[[151 112 157 110 145  98 156]
 [130 119 134 124 137 120 136]] -> 119

[[134 107 121 119 117]
 [133 132 133 131 133]
 [122 111 124 135 130]] -> 132

[[148 135 154 110 112 143 142]
 [108 120 103 147 145 113 115]
 [148 135 154 109 111 143 141]] -> 120

[[133 115 132 110 121 131 124]
 [135 138 139 153 147 122 124]] -> 138

[[150 152 117 151 145]
 [128 138 119 147 151]] -> 138

[[126 116 115 107 136 123 127]
 [126 116 115 107 136 123 127]] -> 116

[[134 147 135 155 129 118]
 [127 137 124 141 134 130]] -> 137

[[152 105 150 105 104]
 [138 118 148 116 111]] -> 118

[[140 129 149 139 121]
 [124 124 131 125 102]
 [125 117 129 118 129]] -> 124

[[147 116 147 109 147 100 150]
 [145 111 147 112 144 110 147]] -> 111
---
(122, 102, 132, 130, 119, 133, 147) result: 147, 133
(157, 113, 126, 125, 144) result: 157, 144
(152, 138, 153, 122, 121, 120, 116) result: 153, 152
((126, 129, 141, 126, 118), (124, 153, 106, 118, 110)) result: 153, 141
(151, 131, 127, 126, 124, 128) result: 151, 131
(121, 106, 117, 119) result: 121, 119
---
157  109  151  144 ⇒ 151

109  132  138  141
124  149  120  129
117  151  133  137
⇒ 138

146  147  151  152
142  143  150  150
135  136  145  145
⇒ 151

147  140  155  139
131  145  139  136
⇒ 155

119  105  104  103 ⇒ 104

115  140  106  152
115  139  107  154
⇒ 106

106  139  139  153 ⇒ 139
---
[132 134 156 145 154 109 100]
145, 156

[126 116 150 107 152]
150, 152

[144 106 145 141 144 122 138]
141, 145

[[131 133 119 122 101 128 120]
 [126 116 135 129 150 135 124]
 [124 121 131 125 101 129 133]]
129, 150

[114 106 105 111 107]
105, 114

[[124 138 127 125 132 133 139]
 [124 122 139 132 115 122 125]
 [115 120 116 106 142 132 114]]
132, 142
---
[107, 142, 137, 128, 124] Answer: 142

[[154, 109, 110, 110, 146],
 [152, 111, 120, 123, 145]] Answer: 111

[[141, 131, 132, 147, 124],
 [118, 142, 145, 153, 105]] Answer: 142

[122, 130, 129, 104, 129] Answer: 130

[[110, 136, 148, 114, 133],
 [114, 106, 110, 106, 129],
 [104, 116, 155, 111, 150]] Answer: 116

[139, 131, 113, 156, 125] Answer: 131

[150, 144, 135, 128, 133] Answer: 144

[[121, 113, 120, 104, 126],
 [119, 146, 135, 103, 132]] Answer: 146

[121, 153, 135, 130, 122] Answer: 153
---
[118 121 112 128 103 141] ans = 141
[114 156 132 125] ans = 125
[139 150 101 112] ans = 112
[152 123 135 107 145 108 118] ans = 118
[151 147 103 142 125] ans = 125
[116 121 152 156 129 147 155] ans = 155
[128 118 134 138 109 102] ans = 102
---
[[131 141 137 113 122 123]
 [140 150 122 146 140 131]
 [141 121 121 116 125 131]] --> 131

[[124 121 139 123 132 140 134]
 [117 108 105 104 145 123 137]
 [124 121 138 123 131 139 133]] --> 124

[[136 108 103 117 126]
 [137 112 107 113 128]
 [128 110 110 114 127]] --> 136

[[121 141 130 126 114]
 [127 129 129 126 151]
 [128 128 128 128 127]] --> 121

[[127 129 130  99 127]
 [127 129 127 117 129]
 [127 129 128 108 129]] --> 127

[[120 136 136 128 149]
 [136 123 151 121 147]
 [140 139 131 121 148]] --> 120

[[123 137 105 117]
 [129 130 151 128]
 [131 125 101 132]] --> 123

[[135 139 114 138 112 113 118]
 [138 131 110 151 137 135 119]
 [143 138 112 127 147 138 139]] --> 135

[[127 129 124 116 121 147]
 [126 133 124 118 121 149]
 [138 130 129 115 123 148]] --> 127
---
[[115 109 137 113 141 145 139 134 135 126 142 134 114 119 139 144]
 [122 122 120 131 132 138 137 127 141 128 138 112 118 136 125 139]
 [111 115 138 128 125 142 113 124 140 125 142 120 113 113 118 141]
 [129 119 142 111 136 136 130 136 128 133 111 126 123 130 119 127]
 [106 120 144 113 120 134 112 124 130 138 110 114 115 118 110 123]
 [126 115 123 136 113 119 135 111 112 120 138 136 137 116 146 113]
 [118 121 135 115 117 123 123 125 125 136 114 118 118 117 121 121]
 [116 115 127 134 130 135 121 141 141 116 140 131 111 112 142 142]
 [122 134 125 144 138 131 130 130 127 118 145 138 127 118 142 136]] -> 111

[[116 158 125 112 135 142]
 [150 130 105 131 138 135]
 [145 128 100 133 137 139]
 [116 157 125 124 140 136]
 [134 144 129 151 136 125]
 [130 132 146 132 135 140]
 [135 128 131 125 120 154]] -> 145

[[115 120 108 115 141 114]
 [103 125 115 114 117 115]
 [136 111 148 128 104 132]
 [107 110 105 131 137 122]
 [115 125 135 145 130 147]
 [111 107 108 115 144 115]
 [116 109 133 149 144 141]
 [127 108 142 115 125 117]
 [121 118 109 113 116 113]] -> 136

[[141 121 110 140 141 124 110 110 141 121 141 141]
 [107 147 124 107 108 122 123 124 108 147 108 108]
 [138 107 130 138 137 143 132 131 137 107 135 135]
 [112 132 133 112 112 125 134 133 112 132 111 111]
 [127 118 131 128 127 139 131 131 127 118 129 128]
 [121 116 133 120 119 132 135 134 119 117 117 117]
 [125 123 125 126 125 145 125 125 125 123 126 126]
 [140 124 108 140 141 123 108 108 141 123 139 140]
 [112 133 125 111 111 124 126 126 111 133 109 110]
 [131 130 113 130 130 126 114 113 130 130 128 129]
 [116 145 119 115 116 120 118 119 116 145 115 115]
 [116 127 127 115 116 119 128 128 116 127 114 115]] -> 138

[[140 108 149 124 114 122]
 [137 152 116 146 143 147]
 [125 123 126 126 109 129]
 [126 130 129 146 150 151]
 [135 141 111 143 121 139]
 [137 139 151 144 147 150]
 [140 139 126 124 111 113]
 [144 123 124 130 106 124]
 [151 142 120 122 111 115]
 [149 114 136 111 107 111]
 [126 125 123 137 103 120]] -> 125
